Below are the code and all the weights of a small trained network. Each question names an input and a target symbol and asks about switching units off, where a switched-off unit gives its printed mean instead of its output.

import numpy as np


def w(rows, s, z=0):
    codes = np.array(rows[::2]) - 128.0
    scale = np.full(codes.shape[1], s)
    scale[-1] = z or s
    return codes * scale


def f(y):
    return y / 2 * (1 + np.tanh(0.7978845608 * (y + 0.044715 * y**3)))


def softmax(a):
    e = np.exp(a - a.max(-1, keepdims=True))
    return e / e.sum(-1, keepdims=True)


def log_softmax(a):
    a = a - a.max(-1, keepdims=True)
    return a - np.log(np.exp(a).sum(-1, keepdims=True))


def net(x, mask):
    ids = ['ΓΘΛαβεζμξπτψ'.index(c) for c in x.split()]
    T = len(ids)
    res = E[ids] + P[:T]
    u = 0
    for l in range(2):
        q, k, v = (res @ M[l].T for M in (Q, K, V))
        z = softmax(np.where(np.tri(T) > 0, q @ k.T / 4**0.5, -1e9)) @ v
        res = res + np.where(mask[u], z, O[l][:, -1]) @ O[l][:, :-1]
        u += 1
        y = f(res @ A[l][:, :-1].T + A[l][:, -1])
        res = res + np.where(mask[u : u + 8], y, B[l][:, -1]) @ B[l][:, :-1]
        u += 8
    return log_softmax(res[-1] @ U[:, :-1].T + U[:, -1])


Q, K, V, O, A, B = {}, {}, {}, {}, {}, {}
E = w([
[120,192,147,110],'Γ',
[154,133,118,144],'Θ',
[167,135,140,183],'Λ',
[174,140,123,167],'α',
[188,157,139,194],'β',
[155,154,56,163],'ε',
[167,120,98,206],'ζ',
[133,143,105,133],'μ',
[177,251,70,91],'ξ',
[180,18,204,79],'π',
[55,157,165,67],'τ',
[57,1,83,109],'ψ',
],0.013)
P = w([
[172,236,80,199],'0',
[194,164,65,167],'1',
[207,147,84,143],'2',
[128,140,3,96],'3',
[135,148,107,114],'4',
[109,116,134,149],'5',
[45,118,95,36],'6',
[88,102,127,92],'7',
[117,150,94,167],'8',
],0.0041)
Q[0] = w([
[86,151,117,145],'L0H1',
[195,120,72,26],'L0H1',
[124,244,229,156],'L0H1',
[69,151,105,18],'L0H1',
],0.011)
K[0] = w([
[124,98,113,130],'L0H1',
[183,60,77,1],'L0H1',
[192,170,184,229],'L0H1',
[210,30,161,180],'L0H1',
],0.0095)
V[0] = w([
[111,200,123,16],'L0H1',
[104,51,25,54],'L0H1',
[229,184,21,2],'L0H1',
[96,32,161,183],'L0H1',
],0.0063)
O[0] = w([
[28,166,187,122,39],'L0H1',
[105,129,188,228,144],'L0H1',
[127,112,255,246,252],'L0H1',
[246,22,113,61,81],'L0H1',
],0.0061,0.0023)
A[0] = w([
[121,83,26,88,30],'L0N1',
[4,78,80,76,157],'L0N2',
[100,51,254,87,124],'L0N3',
[137,127,175,92,17],'L0N4',
[111,84,70,89,1],'L0N5',
[128,156,74,83,151],'L0N6',
[234,103,6,118,35],'L0N7',
[103,110,33,65,165],'L0N8',
],0.0068,0.0061)
B[0] = w([
[21,81,58,198,42],'L0N1',
[144,66,255,94,138],'L0N2',
[182,186,204,113,160],'L0N3',
[190,170,221,116,2],'L0N4',
[161,26,74,106,17],'L0N5',
[201,187,209,116,178],'L0N6',
[199,127,243,227,203],'L0N7',
[136,145,210,114,211],'L0N8',
],0.0076,0.0012)
Q[1] = w([
[215,100,103,121],'L1H1',
[92,223,154,214],'L1H1',
[30,128,153,3],'L1H1',
[150,200,169,159],'L1H1',
],0.0065)
K[1] = w([
[106,130,112,132],'L1H1',
[168,170,252,46],'L1H1',
[152,150,91,161],'L1H1',
[123,73,97,118],'L1H1',
],0.015)
V[1] = w([
[197,158,163,162],'L1H1',
[178,219,134,40],'L1H1',
[118,68,255,73],'L1H1',
[141,74,135,115],'L1H1',
],0.0084)
O[1] = w([
[178,127,160,215,255],'L1H1',
[105,255,235,131,119],'L1H1',
[173,60,220,70,99],'L1H1',
[82,134,84,153,119],'L1H1',
],0.0064,0.0044)
A[1] = w([
[80,131,30,144,10],'L1N1',
[148,250,147,82,129],'L1N2',
[162,172,68,19,110],'L1N3',
[116,180,135,180,101],'L1N4',
[27,113,120,108,28],'L1N5',
[34,132,104,163,3],'L1N6',
[89,81,74,99,131],'L1N7',
[33,100,135,105,73],'L1N8',
],0.011,0.0067)
B[1] = w([
[157,243,203,149,138],'L1N1',
[42,50,148,106,239],'L1N2',
[71,48,201,254,120],'L1N3',
[51,179,153,165,254],'L1N4',
[226,48,110,137,112],'L1N5',
[137,146,195,134,118],'L1N6',
[118,90,64,134,143],'L1N7',
[169,156,161,117,118],'L1N8',
],0.01,0.0049)
U = w([
[86,123,140,123,201],'Γ',
[96,116,78,146,1],'Θ',
[137,131,129,163,50],'Λ',
[122,148,81,139,76],'α',
[112,108,103,173,10],'β',
[169,252,114,140,56],'ε',
[223,154,70,251,135],'ζ',
[118,176,34,139,147],'μ',
[78,118,177,200,43],'ξ',
[252,130,250,145,170],'π',
[114,122,196,75,183],'τ',
[178,1,118,152,203],'ψ',
],0.0075,0.0067)

Each question gives the input, a string of symbols that net reads in full, and the target symbol t.
The units are the heads (4 rows each of Q, K, V and O) and the neurons (one row each of A and B). Each row of codes is followed by its name. A weight is (code - 128) times the scale printed after its matrix; where a second scale follows, it is the last column's (O, A, B and U).
mask holds one flag per unit, layer by layer, with each layer's heads first. A switched-off unit (its flag False) gives its mean, the last column of its rows in O or B, instead of its output. The means were averaged over made-up inputs and are rounded, as every weight is.
A unit's drop is (log p(t) with every unit on - log p(t) with that unit switched off) / (log p(t) with every unit on - log p(t) with every unit switched off).
The circuit of an input: a set's keep is (log p(t) with only the set's units on - log p(t) with every unit switched off) / (log p(t) with every unit on - log p(t) with every unit switched off). Starting from the 12 units with the biggest drops (on a tie, the unit counted first), units are removed one at a time, each time the one whose removal leaves the highest keep (on an exact tie, the one counted first), for as long as the keep stays at least 0.8.
units of the circuit, in order: the units of the circuit, biggest drop first
most important unit: the unit with the biggest drop
k most important neurons: the k neurons with the biggest drops, biggest first
top k neurons in layer l: the k neurons of layer l with the biggest drops, biggest first
drop of u: that unit's drop, to one decimal
input Θ μ π ε α μ ψ β, target ψ: units of the circuit, in order : [L1H1 L0N2]
input π ζ β, target π: 2 most important neurons : [L0N7 L0N3]
input α ξ ζ ξ ξ ζ π ζ α, target π: units of the circuit, in order : [L1H1 L0N3]
input μ ψ ζ ε, target ψ: 4 most important neurons : [L0N2 L0N7 L0N8 L1N4]
input π Θ ζ ζ τ ξ ξ β, target ξ: top 2 neurons in layer 1 : [L1N4 L1N2]
input ζ ξ ζ ε, target ξ: most important unit : L1H1
input ξ μ ζ ε ε π ε α, target π: units of the circuit, in order : [L1H1 L0N3 L0H1]
input ψ π π π ζ, target π: 2 most important neurons : [L0N7 L0N3]
input β ξ ζ ε μ ξ ζ ζ, target ξ: top 2 neurons in layer 1 : [L1N4 L1N6]
input ζ π π ζ ξ, target π: units of the circuit, in order : [L0H1 L1H1 L0N7]
input ψ ζ β, target ψ: units of the circuit, in order : [L1H1 L0N2 L1N4]
input α ψ ζ Λ, target ψ: top 3 neurons in layer 0 : [L0N2 L0N7 L0N8]
input α ε π ζ ζ, target π: 2 most important neurons : [L0N3 L1N2]
input μ ζ Λ ψ, target ψ: most important unit : L0N2
input ζ ζ Θ, target ζ: units of the circuit, in order : [L1H1 L0N7 L1N2 L0H1]
input ε ζ ε Γ ε ξ Λ ψ ξ, target ψ: top 2 neurons in layer 1 : [L1N3 L1N4]
input ζ ε ξ Θ ε ε ζ π Λ, target π: 2 most important neurons : [L0N3 L1N2]
input ζ ζ ε ζ ζ ε ζ ζ, target ζ: units of the circuit, in order : [L1H1 L1N2 L0H1]
input ζ ξ ξ β, target ξ: top 2 neurons in layer 1 : [L1N4 L1N2]
input ζ ζ ζ π ζ ζ π, target π: 2 most important neurons : [L0N3 L1N2]
input β ξ μ ξ, target ξ: top 3 neurons in layer 1 : [L1N2 L1N4 L1N3]
input π α ε α Λ ζ ψ ξ, target ψ: most important unit : L1H1
input ζ ζ α, target ζ: 2 most important neurons : [L0N7 L1N2]
input ψ ζ ζ π π ψ ζ, target ψ: top 2 neurons in layer 0 : [L0N2 L0N1]
input ψ ε π ψ ψ ε π β ξ, target π: top 2 neurons in layer 0 : [L0N3 L0N7]
input ε β ζ ε ε ε, target ε: top 2 neurons in layer 1 : [L1N1 L1N2]
input ε ξ ζ ξ ε, target ξ: drop of L1N4 : 0.2
input π ε ψ ζ ψ ζ α, target ψ: drop of L1N8 : 0.0
input ψ ζ μ, target ψ: drop of L1H1 : 0.8
